[100 = 0]
1 [114 112 104 122 114 117 102  97 117  90 101  84  94 119 139  91  99 121
  80 114 123  68 115 103  99  89 101 110  95  88  94  96 101 109]
2 [ 80 108 106 124  99  93 108 108  76 138  92  82  82  68  81  71 100  64
  81 104  98  76  87 102  82  97  93 124  96 105  96 100 118  52]
3 [ 97 100 103  75  84  87  84 101  78 126 108 124 114  76 105  80  95  82
  95 104  86 130  87  91 117 114 103  92 107 110  99 102  83  98] : 2
4 [111  86  98  84  84 107  97  85 104  47 105 121 121 146 120 131 105 144
 142 117 109 149 121  96 105 113 106  82 110 102 106  85  78 141] : 1
5 [117 109 100  99 125 101  87  94  89  99 111 117 122 114 147  82  93 114
  66 119 122  96 106  97 132 100 108  99 120  90  98  94  83 121] : 1
6 [ 82 112 100  93 109  81  93 107  61 148 102 101 103  50  76  57  93  51
  52  85  88  63  76  98 107 101  98 109 107 106  90 121 112  58] : 2
7 [ 76 105 103  98 100  78 100 106  56 147  92  90  89  41  84  53  96  38
  63  82  82  45  77 101  83 101  97 114 112 109  98 117 117  53] : 6
8 [ 78 106 104 115  95  90 104 105  76 144  90  83  79  53  86  63  99  61
  65  90  86  52  83 103  79  99  94 119 100 108  97 110 118  51] : 2
9 [101  87 103 114 103 112 117  93 103  56  95  97  99 139  85 128 108 121
 158 112 116 118 125 101  79  99  99  95 109  99 107  70 103 117] : 4
10 [ 85 112  97 104 107  85 100 116  71 149  98  82  91  55  65  69  96  60
  63  81  89  57  77 103  95  93  95 117 103 104  90 122 125  62] : 6
11 [114  92 103  79 109  95  84  79  88  84 108 137 129 131 142 105  97 147
 116 128 113 158 108  90 112 113 109  77 128  96 105  73  74 146] : 4
12 [ 68  96 112 123  82  89 106 101  60 129  87  97  81  57  89  67 103  61
  88 109  90  90  90  98  60 107  96 116 114 113 105  85 108  46] : 2
13 [ 97  94 102  84  85  92  97  89  84  87 102 118 112 103  91 107 101 103
 122 107  94 126  97  95  98 111 103  87 114 110  99  88  92 106] : 3
14 [ 69  80 108 100  99  92 111  94  72  75  87 103  99  92  40 110 103  60
 162  99  88 109 106  96  57 118  98  80 132 105 113  81 102  89] : 13
15 [ 71  91 117  90 100  70  84  94  44 164  94 123 105  60  83  65  96  38
  95 112  84 116  83  90  83 116 100  86 124 115 109  80  95  61] : 12
16 [ 77  95 104  98  86  85 103 102  59 121  94 108 100  76  68  84 101  70
 105 103  87 119  88  96  81 109  98 103 115 113 102  91 109  68] : 12
17 [121 122 102 120 100 116  99 112 114 118 107  81  93  88 162  74  99 129
  32 112 123  69 107 105 114  83 100 131  77  94  85 108 102  98] : 1
18 [ 75 102  96  82  93  78 102 110  63 137  99  89  93  47  61  66  98  56
  67  68  78  60  78 102  89 102  98 113 104 112  94 128 121  64] : 10
19 [ 89 106 110 135 109 101 107  97  76 112  90  87  88  91 101  87 101  89
  89 116 107  77  92 102  76  93  97 112 106  99  98  80 112  66] : 2
20 [ 74 101 107 131  87  95 108 108  75 138  88  85  77  53  93  70 102  65
  76 100  90  76  86 102  73  99  94 121  97 111 100  96 117  47] : 2
21 [ 80  96 107  84  93  75  90  98  52 149  98 121 106  65  80  71  96  47
  86 105  81 117  78  92  93 114  99  92 120 116 103  90  97  61] : 15
22 [114 104  93  64  89  94  92 108  95 106 116 112 121 103 112  96  97 123
  88  93 101 116 101  99 121 104 104 103  95 103  97 119  90 130] : 3
23 [ 82  92 102 103  98  88 105  92  66  96  91 107 102  95  72 100 102  87
 126 102  93 115  92  96  78 107  99  94 120 106 102  83 109  83] : 16
24 [ 87 106  98  74 105  72  89 106  58 146 105 108 109  55  69  70  92  44
  62  79  80  75  73  97 115 105 101  98 110 111  92 117 107  72] : 6
25 [ 91 111  98  76 102  74  89 107  63 146 110 106 108  53  81  59  93  56
  52  78  80  69  72  98 118 101 100 102 102 111  86 123 110  75] : 24
26 [111  99 102 106  97 111  98  88 113  72 107 106 107 119 140 106 102 130
 107 116 117 104 114  99 100 103 103  95 108  95  99  81  85 114] : 1
27 [115 103 104 114 109 114  95  86 108  77 101 108 107 125 153  98  98 123
  96 129 120  98 116  99 101  99 105  99 115  89 101  79  82 115] : 26
28 [ 88 117  99 131 108 102 113 121  97 137  95  66  81  69  67  75 100  68
  69  89 102  52  91 108  97  82  93 130  81  98  91 115 129  56] : 2
29 [ 74 106 108 128  88 106 110 110  88 135  88  79  73  60  85  72 102  63
  74  95  92  67  87 105  75  94  93 124  90 107  98 104 121  45] : 20
30 [106 104 101  85  93  94  90 102  81 118 108 109 110  84 116  83  96  94
  77 101  99 104  96  97 119 108 103 105 106 105  96 107  90 108] : 3
31 [114 115  96  83 104  89  83 108  82 132 118 113 121  92 152  65  92 116
  37 110 112 102  91  99 139  98 108 115 102  97  90 106  91 115] : 5
32 [ 68  90 110 125 120  89 100  82  82 103  87 115 104  86  85  79  97  46
 123 122 102  93  98  93  62 112 100  89 149 102 113  66  95  72] : 23
33 [118 122  99 109  97 108  93 110 112 123 108  84  96 101 155  75  97 129
  34 108 115  74  98 104 123  83 102 129  73  96  85 113  99 100] : 17
34 [ 80 108 102  99 102  81  99 112  54 142  99  94 100  51  70  60  95  48
  76  89  88  72  76  99  98 102  97 112 108 108  95 111 115  64] : 6
35 [ 75  94 104 105  71  90 112 105  74 109  90  94  84  73  65  92 106  79
 121  94  84  97  91  99  70 108  94 112 102 115 104  96 112  71] : 16
36 [ 67  97 112 102  83  78 103 102  51 133  90  94  90  60  86  65 101  54
  96 107  88  98  87  95  69 109  97 111 118 114 106  89 106  55] : 12
37 [111 100 107  95 121  95  79  79  74  93 106 133 128 120 160  84  93 113
  87 129 117 119 107  90 114 110 110  84 138  95 105  72  71 132] : 5
38 [100 113 100  82  99  87  86 106  73 140 108 105 108  63 108  65  92  74
  38  93  93  80  81  97 122 102 102 106 101 106  89 116  95  82] : 25
39 [ 79  86 103  95  78  87 110 102  63 105  93 103  94  80  49  95 105  75
 134  96  83 108  93  97  74 110  96 102 113 114 105  97 110  78] : 35
40 [ 94  92 106 107 104  93 101  80  74  78  96 115 107 108 108 101 100  92
 120 118 106 107 104  95  85 112 102  88 132 102 105  68  92  96] : 13
41 [114  96 103 110  96 116 100  85 116  60 102 111 111 143 143 120 102 143
 118 129 124 129 120  96 101 103 105  93 111  94 103  71  80 130] : 26
42 [122 105 103 123 107 122 101  89 123  68 101  99  98 132 148 107 100 146
 110 142 125 103 118 101  98  92 103 103 104  87  98  83  88 125] : 27
43 [ 94 114  94  99 100  87  99 116  83 137 103  85  96  65  74  77  96  75
  70  77  87  68  76 103 109  92  96 115  84 105  83 129 122  68] : 10
44 [108  94 102  88  95 100  92  82  93  74 105 125 116 124 140 104  99 126
  94 120 107 126 108  95 106 110 107  82 122 100 104  80  74 125] : 26
45 [118 107 102 125 113 128 100  92 122  67 104  92  98 127 150 103  99 137
 106 121 122  94 120 101 107  92 103 105 102  84  97  88  88 131] : 42
46 [107 111 105  94 103  95  86 100  87 127 108 112 110  82 143  63  93  96
  51 112 109  90  99  98 121 104 104 113 115 102  95  92  86 103] : 31
47 [115  93  98  78 114  95  85  85  96  71 110 132 133 127 134 110  96 131
 118 116 109 139 110  92 121 112 110  78 125  96 101  84  77 150] : 11
48 [ 85 103 106 113  90  85 100 104  63 127  96  97  83  72  90  77 100  81
  93 108 100  96  89  97  86 102  97 111 109 108  96  87 111  70] : 16
49 [118 100  98 100 108 107  96  90 111  69 108 112 116 132 131 110  98 133
 104 116 118 111 116  99 120 103 106  92 112  91 101  85  82 132] : 26
50 [124 118  88  82  95  94  88 113 101 125 119 105 116 101 151  79  95 147
  31 101 108 106  80 102 144  86 105 121  81  99  82 122  98 117] : 31
51 [ 76  97 108 104  80  81 108 104  52 130  92 102  94  69  73  74 101  63
  95 102  88 106  84  96  77 109  96 112 112 114 102  93 110  59] : 36
52 [ 97  93 108 106  97 100  92  78  78  77  99 127 113 110 143  93  98 106
  94 126 111 114 108  93  94 113 105  85 130 100 106  68  75 107] : 44
53 [ 90  93 103  88  89  86  93  91  72 102  99 122 112  95  82 101 100  78
 111 108  89 133  91  93  94 115 101  84 119 110 100  84  90  90] : 13
54 [ 84 107 105 110 104  82 100 108  70 144  99  94  96  64  85  66  97  64
  77 100  92  78  84  99  94 100  97 116  99 106  97 104 113  64] : 2
